Below are the code and all the weights of a small trained network. Each question names an input and a class and asks about switching units off, where a switched-off unit gives its printed mean instead of its output.

import numpy as np


def w(rows, s, z=0):
    codes = np.array(rows[::2]) - 128.0
    scale = np.full(codes.shape[1], s)
    scale[-1] = z or s
    return codes * scale


def f(y):
    return y / 2 * (1 + np.tanh(0.7978845608 * (y + 0.044715 * y**3)))


def log_softmax(a):
    a = a - a.max(-1, keepdims=True)
    return a - np.log(np.exp(a).sum(-1, keepdims=True))


def net(x, mask):
    res = np.array(x, float).reshape(1, 5) / 4 @ E
    y = f(res @ A[0][:, :-1].T + A[0][:, -1])
    res = res + np.where(mask, y, B[0][:, -1]) @ B[0][:, :-1]
    return log_softmax(res[-1] @ U[:, :-1].T + U[:, -1])


A, B = {}, {}
E = w([
[65,170,253,77],'x0',
[128,129,126,132],'x1',
[36,201,61,179],'x2',
[192,187,176,230],'x3',
[128,126,131,132],'x4',
],0.006)
A[0] = w([
[224,42,172,103,137],'N1',
[42,76,91,22,156],'N2',
[149,130,105,160,95],'N3',
[190,185,187,234,102],'N4',
[75,174,178,111,9],'N5',
[60,207,84,153,54],'N6',
[46,173,88,178,48],'N7',
[192,75,16,175,96],'N8',
[209,96,40,136,175],'N9',
[217,69,183,89,121],'N10',
[50,195,85,164,57],'N11',
[80,163,235,86,32],'N12',
[53,73,99,45,136],'N13',
[165,83,36,157,215],'N14',
[219,61,182,90,141],'N15',
[200,211,183,215,93],'N16',
[185,194,177,223,111],'N17',
[58,197,83,163,57],'N18',
[204,215,178,209,97],'N19',
[189,198,178,217,86],'N20',
[221,53,187,97,122],'N21',
[169,179,161,193,75],'N22',
[64,69,79,43,167],'N23',
[196,70,2,180,143],'N24',
[202,53,178,103,155],'N25',
[223,63,194,84,126],'N26',
[71,181,235,82,50],'N27',
[175,175,172,221,100],'N28',
[214,76,176,85,118],'N29',
[61,170,237,86,52],'N30',
],0.0055,0.0016)
B[0] = w([
[70,206,73,174,211],'N1',
[160,36,88,100,214],'N2',
[147,129,143,84,132],'N3',
[145,50,66,93,205],'N4',
[147,172,115,85,128],'N5',
[61,174,44,153,159],'N6',
[77,180,56,151,157],'N7',
[213,254,242,21,220],'N8',
[149,210,189,120,213],'N9',
[36,199,30,185,197],'N10',
[72,172,64,150,163],'N11',
[179,223,161,43,172],'N12',
[179,45,81,91,189],'N13',
[204,170,241,105,219],'N14',
[43,205,60,187,207],'N15',
[145,49,58,77,202],'N16',
[146,40,78,84,198],'N17',
[79,177,70,147,160],'N18',
[154,47,49,91,201],'N19',
[149,48,49,83,191],'N20',
[43,194,28,186,207],'N21',
[149,86,85,87,155],'N22',
[161,61,111,100,201],'N23',
[220,251,247,48,251],'N24',
[61,181,77,191,199],'N25',
[49,204,48,179,212],'N26',
[226,228,201,19,184],'N27',
[156,46,75,78,181],'N28',
[49,180,51,173,189],'N29',
[214,195,194,20,186],'N30',
],0.0043,0.0029)
U = w([
[196,212,200,74,63],'0',
[112,117,131,147,253],'1',
[30,181,56,183,31],'2',
[152,2,82,98,55],'3',
[119,111,168,163,198],'4',
],0.0081,0.0034)

Each question gives the input, the list of numbers given to net, and the class t.
The units are the neurons (one row each of A and B). Each row of codes is followed by its name. A weight is (code - 128) times the scale printed after its matrix; where a second scale follows, it is the last column's (A, B and U).
mask holds one flag per neuron, in row order. A switched-off neuron (its flag False) gives its mean, the last column of its row in B, instead of its output. The means were averaged over made-up inputs and are rounded, as every weight is.
A unit's drop is (log p(t) with every unit on - log p(t) with that unit switched off) / (log p(t) with every unit on - log p(t) with every unit switched off).
The circuit of an input: a set's keep is (log p(t) with only the set's units on - log p(t) with every unit switched off) / (log p(t) with every unit on - log p(t) with every unit switched off). Starting from the 12 units with the biggest drops (on a tie, the unit counted first), units are removed one at a time, each time the one whose removal leaves the highest keep (on an exact tie, the one counted first), for as long as the keep stays at least 0.8.
circuit, biggest first: the units of the circuit, biggest drop first
k most important neurons: the k neurons with the biggest drops, biggest first
drop of u: that unit's drop, to one decimal
input [8,-3,8,0,-2], class 0: circuit, biggest first => N27; N30
input [-7,4,-3,4,-5], class 0: 2 most important neurons => N24; N8
input [-6,-5,6,1,-4], class 0: 3 most important neurons => N24; N8; N14
input [-8,5,5,1,4], class 0: circuit, biggest first => N24; N8
input [-2,5,7,-8,5], class 3: 3 most important neurons => N2; N13; N23
input [8,2,5,0,0], class 0: 2 most important neurons => N27; N30
input [-1,2,3,-8,4], class 3: circuit, biggest first => N2; N13; N23
input [-8,-8,-7,3,0], class 0: 4 most important neurons => N24; N8; N14; N9
input [7,-6,-8,-4,-5], class 2: drop of N26 => 0.2
input [-4,-3,-5,2,-1], class 2: drop of N6 => -0.1
input [-7,2,-6,3,3], class 0: drop of N24 => 0.7
input [0,-3,-8,-6,-6], class 2: drop of N21 => 0.1
